Here is a tiny trained network, its code and every weight. The questions are about switching its units off for an input and a class, where a switched-off unit gives its printed mean instead of its output.

import numpy as np


def w(rows, s, z=0):
    codes = np.array(rows[::2]) - 128.0
    scale = np.full(codes.shape[1], s)
    scale[-1] = z or s
    return codes * scale


def norm(h):
    return h / np.sqrt((h * h).mean(-1, keepdims=True) + 1e-5)


def f(y):
    return np.maximum(y, 0)


def log_softmax(a):
    a = a - a.max(-1, keepdims=True)
    return a - np.log(np.exp(a).sum(-1, keepdims=True))


def net(x, mask):
    res = np.array(x, float).reshape(1, 5) / 4 @ E
    u = 0
    for l in range(4):
        y = f(norm(res) @ A[l][:, :-1].T + A[l][:, -1])
        res = res + np.where(mask[u : u + 5], y, B[l][:, -1]) @ B[l][:, :-1]
        u += 5
    return log_softmax(norm(res)[-1] @ U[:, :-1].T + U[:, -1])


A, B = {}, {}
E = w([
[73,140,99,78,128,155,131],'x0',
[17,96,255,112,79,133,165],'x1',
[159,212,164,207,112,191,106],'x2',
[104,111,114,135,80,176,190],'x3',
[72,132,158,72,140,104,209],'x4',
],0.0018)
A[0] = w([
[64,2,159,53,139,83,197,66],'L0N0',
[165,121,129,106,128,86,118,39],'L0N1',
[228,145,120,90,135,98,66,35],'L0N2',
[41,88,115,14,204,110,130,52],'L0N3',
[92,87,95,156,74,152,108,9],'L0N4',
],0.0027,0.0011)
B[0] = w([
[115,232,135,66,71,41,53,250],'L0N0',
[153,76,205,179,134,137,120,139],'L0N1',
[142,99,71,205,205,99,116,184],'L0N2',
[68,99,143,48,82,103,1,215],'L0N3',
[118,107,173,177,103,187,92,142],'L0N4',
],0.0025,0.0023)
A[1] = w([
[101,198,176,186,113,175,106,160],'L1N0',
[224,109,89,168,47,91,157,123],'L1N1',
[91,73,87,47,103,189,222,188],'L1N2',
[120,111,141,153,158,83,117,2],'L1N3',
[212,167,2,133,167,178,98,215],'L1N4',
],0.0028,0.00049)
B[1] = w([
[157,76,154,97,78,162,162,204],'L1N0',
[40,139,131,145,132,81,141,174],'L1N1',
[154,118,89,144,167,71,8,181],'L1N2',
[105,174,101,150,164,176,107,140],'L1N3',
[98,115,105,106,253,90,157,252],'L1N4',
],0.0036,0.0028)
A[2] = w([
[252,129,145,205,62,119,205,47],'L2N0',
[121,152,162,19,116,123,186,3],'L2N1',
[154,137,191,165,73,127,81,208],'L2N2',
[80,63,119,203,136,122,155,69],'L2N3',
[45,121,157,93,128,70,147,167],'L2N4',
],0.0027,0.0006)
B[2] = w([
[97,46,91,137,55,160,3,174],'L2N0',
[129,129,117,71,127,140,171,194],'L2N1',
[157,40,68,171,143,176,122,217],'L2N2',
[167,214,139,91,67,176,95,154],'L2N3',
[164,237,97,103,96,102,117,253],'L2N4',
],0.0031,0.0018)
A[3] = w([
[159,129,192,82,97,138,249,2],'L3N0',
[242,110,123,152,222,54,42,95],'L3N1',
[142,138,2,119,150,178,113,126],'L3N2',
[87,113,215,112,65,119,127,95],'L3N3',
[59,164,67,48,177,64,190,168],'L3N4',
],0.0027,0.00079)
B[3] = w([
[117,182,138,110,189,166,201,151],'L3N0',
[140,131,26,220,192,65,195,249],'L3N1',
[159,195,199,136,143,109,251,214],'L3N2',
[208,148,55,138,206,137,151,203],'L3N3',
[147,118,151,165,91,129,46,252],'L3N4',
],0.0033,0.0026)
U = w([
[67,155,133,3,66,44,43,158],'0',
[102,42,152,90,164,135,157,2],'1',
[173,124,33,205,254,62,132,153],'2',
[157,55,161,187,48,220,69,132],'3',
[128,177,183,101,132,191,229,116],'4',
],0.0081,0.0091)

Each question gives the input, the list of numbers given to net, and the class t.
The units are the neurons (one row each of A and B). Each row of codes is followed by its name. A weight is (code - 128) times the scale printed after its matrix; where a second scale follows, it is the last column's (A, B and U).
mask holds one flag per neuron, layer by layer. A switched-off neuron (its flag False) gives its mean, the last column of its row in B, instead of its output. The means were averaged over made-up inputs and are rounded, as every weight is.
A unit's drop is (log p(t) with every unit on - log p(t) with that unit switched off) / (log p(t) with every unit on - log p(t) with every unit switched off).
The circuit of an input: a set's keep is (log p(t) with only the set's units on - log p(t) with every unit switched off) / (log p(t) with every unit on - log p(t) with every unit switched off). Starting from the 12 units with the biggest drops (on a tie, the unit counted first), units are removed one at a time, each time the one whose removal leaves the highest keep (on an exact tie, the one counted first), for as long as the keep stays at least 0.8.
circuit, biggest first: the units of the circuit, biggest drop first
most important unit: the unit with the biggest drop
k most important neurons: the k neurons with the biggest drops, biggest first
k most important neurons of layer l: the k neurons of layer l with the biggest drops, biggest first
drop when u is switched off: that unit's drop, to one decimal
input [-3,-1,1,4,-1], class 4: 4 most important neurons : L2N3, L0N0, L3N1, L0N3
input [-1,8,1,-2,-5], class 3: circuit, biggest first : L1N4, L2N2
input [-7,-6,5,8,4], class 4: circuit, biggest first : L3N2, L1N2
input [0,0,1,6,-8], class 3: 2 most important neurons : L0N4, L3N1
input [6,6,7,-7,-2], class 3: circuit, biggest first : L1N4, L2N2, L1N0
input [7,8,5,-5,-1], class 4: most important neuron of layer 2 : L2N0
input [-5,0,5,8,8], class 3: 4 most important neurons : L1N4, L2N0, L1N2, L0N0
input [4,-5,-6,3,4], class 0: 2 most important neurons : L0N3, L0N0
input [0,0,-3,0,-2], class 0: 2 most important neurons of layer 1 : L1N2, L1N4
input [6,3,5,-5,2], class 4: 2 most important neurons : L1N0, L0N0
input [0,0,3,0,4], class 4: 2 most important neurons : L2N1, L3N4
input [2,1,3,-3,-1], class 3: 2 most important neurons : L1N0, L1N4
input [-8,-3,8,8,8], class 3: 2 most important neurons : L2N0, L1N4
input [7,0,5,0,6], class 0: most important unit : L1N2
input [8,3,8,-2,-5], class 3: 2 most important neurons of layer 1 : L1N0, L1N4
input [-5,3,4,-3,-2], class 3: drop when L1N4 is switched off : 0.1
input [5,-2,2,4,8], class 0: drop when L1N1 is switched off : 0.0
input [-4,-3,-6,7,3], class 0: drop when L0N0 is switched off : 0.4
